Look-ups in named tables: a row name and a column name give one cell, copied from the table.

sumum =
cols = vedu, veta, zuv, kos
kedoti: [183, 208, 52, 113]
fuled: [155, 158, 70, 89]
det: [114, 164, 72, 151]
nafivar: [93, 129, 154, 138]
bod: [30, 37, 23, 143]
kaz: [235, 25, 165, 5]
kan: [186, 114, 224, 188]
divara: [84, 213, 211, 156]

zuv of kaz is 165
veta of bod is 37
vedu of kedoti is 183
vedu of kaz is 235
veta of det is 164
veta of divara is 213
vedu of det is 114
kos of det is 151
kos of kedoti is 113
zuv of bod is 23
zuv of det is 72
veta of kaz is 25
veta of fuled is 158
veta of kedoti is 208
zuv of kan is 224
kos of bod is 143
kos of kan is 188

rovar =
|  | fur | luraruz | dase | pateke |
|---|---|---|---|---|
| pizi | 110 | 78 | 185 | 113 |
| vazuvu | 83 | 174 | 216 | 90 |
| vop | 98 | 105 | 173 | 22 |
| vusud | 85 | 90 | 185 | 116 |
| zisaled | 101 | 84 | 173 | 147 |
| nozap | 87 | 85 | 88 | 158 |
| gef | 114 | 121 | 40 | 12 |

pateke of pizi = 113
luraruz of zisaled = 84
dase of gef = 40
dase of vazuvu = 216
luraruz of nozap = 85
fur of pizi = 110
dase of nozap = 88
pateke of vazuvu = 90
dase of vop = 173
luraruz of pizi = 78
fur of nozap = 87
fur of gef = 114
fur of vazuvu = 83
fur of zisaled = 101
dase of vusud = 185

lovuta.tsv
	zusabul	tenun	zepumoz	zugas	gigog	vazomiz	regup	nivuv
gefe	88	130	131	156	124	160	115	103
tegi	50	209	113	111	161	166	114	35
pul	137	155	94	116	166	193	71	76
sukufad	91	103	113	136	131	102	127	130
tuvan	95	170	135	99	160	148	144	59
gapogo	120	117	132	118	115	128	182	99

gefe, zepumoz => 131
gefe, regup => 115
tegi, zepumoz => 113
pul, zugas => 116
sukufad, zugas => 136
tuvan, zepumoz => 135
pul, zusabul => 137
tuvan, zusabul => 95
tegi, nivuv => 35
pul, tenun => 155
sukufad, zepumoz => 113
tegi, regup => 114
sukufad, regup => 127

mivovi =
         mur  lelegop
nuf       39      114
vurumut   38      195
repeb     32      155
tum       88      227
geku       8      158
des       71      190
det       92      214
lem       57      114
kopure    82       87

lelegop of repeb is 155
lelegop of kopure is 87
mur of det is 92
lelegop of lem is 114
mur of des is 71
lelegop of des is 190
mur of geku is 8
mur of tum is 88
lelegop of det is 214
mur of nuf is 39
mur of lem is 57
mur of vurumut is 38
lelegop of geku is 158
lelegop of vurumut is 195
lelegop of nuf is 114
mur of kopure is 82
lelegop of tum is 227
mur of repeb is 32

gaku:
	lazife	negusi	gira	giv	zelu	las
kek	-3.41	-38.20	-60.91	14.66	29.58	4.36
lop	15.56	48.91	74.88	0.41	-9.70	7.12
lufelu	0.19	-29.11	-56.60	8.47	14.18	8.29

What is the zelu of lop in gaku?
-9.70
What is the las of kek in gaku?
4.36
What is the giv of lufelu in gaku?
8.47
What is the lazife of lop in gaku?
15.56
What is the giv of lop in gaku?
0.41
What is the zelu of kek in gaku?
29.58
Row with the largest negusi: lop

laka.csv
,fevar,kana,dav,fida,ren
romurob,56.982,81.478,63.098,55.343,83.979
nepofab,48.207,48.473,44.344,50.093,45.714
sudek,39.029,39.001,67.842,30.072,58.581
nor,45.764,67.332,59.669,54.700,76.114
dilo,48.967,62.167,49.518,59.501,30.518
ruf,46.801,65.222,49.882,65.514,19.916
bimi,53.608,62.936,55.960,46.395,67.809
zimikek,53.810,24.402,47.798,44.279,24.538
nub,35.373,37.568,67.742,28.889,61.961
dolomu,45.767,68.466,50.722,69.734,19.519
koru,51.191,69.388,56.793,53.438,69.376

What is the fida of bimi in laka?
46.395
What is the ren of nor in laka?
76.114
What is the kana of dilo in laka?
62.167
What is the dav of zimikek in laka?
47.798
What is the dav of ruf in laka?
49.882
What is the fevar of dolomu in laka?
45.767
What is the fida of koru in laka?
53.438
What is the ren of romurob in laka?
83.979
Which row has the largest dav? sudek

ragam:
,kizudi,fod,rel,netubab,gadi,bip,bipe,namezi,pemima
fudizi,6.58,3.53,0.75,4.78,7.95,0.05,1.27,5.50,3.47
duk,4.41,6.43,6.58,2.68,3.17,2.25,4.91,6.37,8.47
karunit,4.39,6.78,8.05,2.66,2.09,3.32,5.32,6.74,8.01
nogide,4.58,5.04,4.67,4.90,4.94,5.13,5.16,4.32,4.86
birarer,4.92,4.02,2.06,5.10,6.87,5.73,3.81,4.83,2.37
felu,3.66,6.40,7.46,4.42,3.32,5.44,6.45,5.42,7.56
giduk,4.50,5.69,5.16,5.70,4.05,9.22,7.32,3.26,3.29
pezute,2.40,5.99,2.41,6.44,7.27,5.83,5.67,5.60,6.24

namezi of birarer is 4.83
bipe of nogide is 5.16
bip of pezute is 5.83
fod of nogide is 5.04
kizudi of pezute is 2.40
bip of nogide is 5.13
namezi of nogide is 4.32
gadi of birarer is 6.87
gadi of karunit is 2.09
bipe of birarer is 3.81

dig:
         kozot  poku
fol       33.9   7.9
bom       45.6  24.9
zaso      77.1  22.1
dez        5.3  22.9
rasemez   63.0  34.1
vez       45.9  29.2
dumogu    67.0  36.7
pef       46.7  18.8
lelorir   25.8  10.2
vebutud   25.9  24.4

What is the kozot of zaso in dig? 77.1
What is the poku of dumogu in dig? 36.7
What is the kozot of pef in dig? 46.7
What is the kozot of fol in dig? 33.9
What is the kozot of bom in dig? 45.6
What is the poku of pef in dig? 18.8
What is the poku of fol in dig? 7.9
What is the poku of rasemez in dig? 34.1
What is the kozot of vez in dig? 45.9
What is the kozot of rasemez in dig? 63.0
What is the kozot of dumogu in dig? 67.0
What is the poku of vebutud in dig? 24.4
What is the poku of zaso in dig? 22.1
What is the kozot of lelorir in dig? 25.8
What is the kozot of dez in dig? 5.3
What is the poku of vez in dig? 29.2

gafa =
	det	pip	velir	lezuz	vele	tati	demog	zif	guzogu	kos
lipo	-0.163	1.384	3.824	-6.666	1.443	-3.206	3.865	2.345	-0.563	6.241
nik	0.724	0.802	4.869	-7.624	1.478	-0.859	5.545	1.635	0.858	6.888
kib	0.546	1.736	5.782	-3.035	1.134	-2.027	4.313	2.348	1.650	6.238
dimul	1.625	-1.686	4.200	-4.658	1.513	-2.875	4.603	3.955	0.383	5.870
vanosud	3.689	-2.825	4.468	-4.168	1.448	-4.295	4.489	3.354	1.247	6.744
sep	3.442	-0.840	3.333	-9.357	0.534	-0.529	4.616	0.732	-1.051	5.279
luk	0.261	-0.553	5.407	-5.120	1.560	-1.654	4.445	3.494	0.410	5.449
lobeda	1.982	-4.728	4.709	-8.992	1.370	-0.452	3.013	2.482	1.658	6.949

zif of nik is 1.635
guzogu of luk is 0.410
vele of dimul is 1.513
demog of lobeda is 3.013
demog of vanosud is 4.489
pip of lipo is 1.384
lezuz of nik is -7.624
pip of dimul is -1.686
guzogu of dimul is 0.383
lezuz of vanosud is -4.168
vele of vanosud is 1.448
vele of sep is 0.534
demog of dimul is 4.603
kos of sep is 5.279
Which row has the largest velir? kib

bigi:
          ruv  vizopu   tes   zus  giluku
vur       0.8    -0.3  -0.5   0.6     0.3
razufar  -0.1     0.2   0.1   0.0     0.2
rudu      0.9    -0.2  -0.3   0.6     0.1
nodiseg   0.1     0.2   0.2   0.1     0.0
gav       0.0     0.1   0.0   0.0     0.3
dit       0.0     0.0  -0.1   0.0     0.3
zaron    -0.1     0.1   0.0   0.0     0.4
fusizus   0.0     0.1   0.0   0.0     0.2
fofofil  -0.2    -0.1  -0.2   0.0     0.3
nulatov   0.1     0.1   0.0   0.1     0.1
dom       0.7    -0.2  -0.3   0.5     0.3
gikifu   -0.2     0.4   0.4  -0.1     0.0

What is the zus of nodiseg in bigi? 0.1
What is the zus of nulatov in bigi? 0.1
What is the vizopu of nodiseg in bigi? 0.2
What is the giluku of fusizus in bigi? 0.2
What is the zus of rudu in bigi? 0.6
What is the vizopu of dit in bigi? 0.0
What is the giluku of gav in bigi? 0.3
What is the tes of zaron in bigi? 0.0
What is the ruv of nodiseg in bigi? 0.1
What is the giluku of fofofil in bigi? 0.3
What is the giluku of razufar in bigi? 0.2
What is the vizopu of gikifu in bigi? 0.4

